Below are the code and all the weights of a small trained network. Each question names an input and a class and asks about switching units off, where a switched-off unit gives its printed mean instead of its output.

import numpy as np


def w(rows, s, z=0):
    codes = np.array(rows[::2]) - 128.0
    scale = np.full(codes.shape[1], s)
    scale[-1] = z or s
    return codes * scale


def norm(h):
    return h / np.sqrt((h * h).mean(-1, keepdims=True) + 1e-5)


def f(y):
    return np.maximum(y, 0)


def log_softmax(a):
    a = a - a.max(-1, keepdims=True)
    return a - np.log(np.exp(a).sum(-1, keepdims=True))


def net(x, mask):
    res = np.array(x, float).reshape(1, 4) / 4 @ E
    u = 0
    for l in range(3):
        y = f(norm(res) @ A[l][:, :-1].T + A[l][:, -1])
        res = res + np.where(mask[u : u + 4], y, B[l][:, -1]) @ B[l][:, :-1]
        u += 4
    return log_softmax(norm(res)[-1] @ U[:, :-1].T + U[:, -1])


A, B = {}, {}
E = w([
[130,128,128],'x0',
[218,147,1],'x1',
[107,31,69],'x2',
[210,126,200],'x3',
],0.007)
A[0] = w([
[1,140,103,36],'L0N0',
[179,168,110,2],'L0N1',
[160,100,169,126],'L0N2',
[49,147,129,223],'L0N3',
],0.0086,0.0033)
B[0] = w([
[68,120,175,210],'L0N0',
[204,172,66,158],'L0N1',
[37,164,255,177],'L0N2',
[205,165,97,253],'L0N3',
],0.0067,0.0037)
A[1] = w([
[242,92,100,159],'L1N0',
[124,31,120,83],'L1N1',
[199,84,171,138],'L1N2',
[126,8,104,253],'L1N3',
],0.011,0.0052)
B[1] = w([
[177,129,104,246],'L1N0',
[117,254,163,162],'L1N1',
[190,95,99,197],'L1N2',
[123,68,126,254],'L1N3',
],0.011,0.005)
A[2] = w([
[27,176,126,101],'L2N0',
[124,178,8,98],'L2N1',
[125,65,128,3],'L2N2',
[70,83,125,180],'L2N3',
],0.016,0.0063)
B[2] = w([
[254,218,26,207],'L2N0',
[2,159,200,253],'L2N1',
[93,203,205,137],'L2N2',
[168,64,97,214],'L2N3',
],0.011,0.0063)
U = w([
[191,230,75,255],'0',
[173,40,7,164],'1',
[7,239,129,45],'2',
[5,64,57,117],'3',
[126,180,236,25],'4',
[122,21,171,35],'5',
],0.024,0.0041)

Each question gives the input, the list of numbers given to net, and the class t.
The units are the neurons (one row each of A and B). Each row of codes is followed by its name. A weight is (code - 128) times the scale printed after its matrix; where a second scale follows, it is the last column's (A, B and U).
mask holds one flag per neuron, layer by layer. A switched-off neuron (its flag False) gives its mean, the last column of its row in B, instead of its output. The means were averaged over made-up inputs and are rounded, as every weight is.
A unit's drop is (log p(t) with every unit on - log p(t) with that unit switched off) / (log p(t) with every unit on - log p(t) with every unit switched off).
The circuit of an input: a set's keep is (log p(t) with only the set's units on - log p(t) with every unit switched off) / (log p(t) with every unit on - log p(t) with every unit switched off). Starting from all 12 units, units are removed one at a time, each time the one whose removal leaves the highest keep (on an exact tie, the one counted first), for as long as the keep stays at least 0.8.
circuit, biggest first: the units of the circuit, biggest drop first
unit that matters most: the unit with the biggest drop
top k neurons: the k neurons with the biggest drops, biggest first
drop when u is switched off: that unit's drop, to one decimal
input [1,1,-5,0], class 2: circuit, biggest first	L2N0, L2N3
input [-3,3,4,-2], class 3: top 2 neurons	L1N3, L2N1
input [6,8,-7,-6], class 2: circuit, biggest first	L2N1
input [2,3,3,-3], class 3: circuit, biggest first	L1N3, L2N1
input [-6,-7,0,-1], class 0: circuit, biggest first	L2N0, L2N1
input [7,0,0,4], class 4: top 4 neurons	L0N2, L2N0, L2N3, L1N3
input [-1,-7,-1,0], class 0: circuit, biggest first	L2N0, L2N1, L1N3
input [-6,-5,2,2], class 5: circuit, biggest first	L2N0, L2N1
input [-4,-2,3,-5], class 1: top 2 neurons	L2N3, L1N3
input [2,5,8,-2], class 3: top 2 neurons	L2N1, L1N1
input [-4,8,-3,0], class 2: top 2 neurons	L2N1, L2N0
input [-3,-1,-5,-5], class 0: top 3 neurons	L2N0, L0N0, L1N0
input [7,5,3,-1], class 3: top 3 neurons	L2N1, L1N3, L2N0
input [5,7,7,-4], class 3: circuit, biggest first	L2N1
input [5,-1,-1,-8], class 0: top 3 neurons	L2N0, L0N0, L0N3
input [-3,-8,1,0], class 1: top 2 neurons	L2N1, L2N3
input [3,2,2,-7], class 3: top 3 neurons	L2N1, L1N3, L2N3
input [-2,3,3,-1], class 3: top 2 neurons	L1N3, L2N1
input [-8,-5,-8,-3], class 0: top 2 neurons	L2N0, L2N1
input [-8,-6,8,-3], class 1: unit that matters most	L1N1
input [7,3,4,0], class 3: drop when L0N0 is switched off	0.0
input [-2,2,8,-6], class 3: drop when L1N3 is switched off	0.2
input [5,-4,2,-5], class 1: drop when L2N3 is switched off	0.2
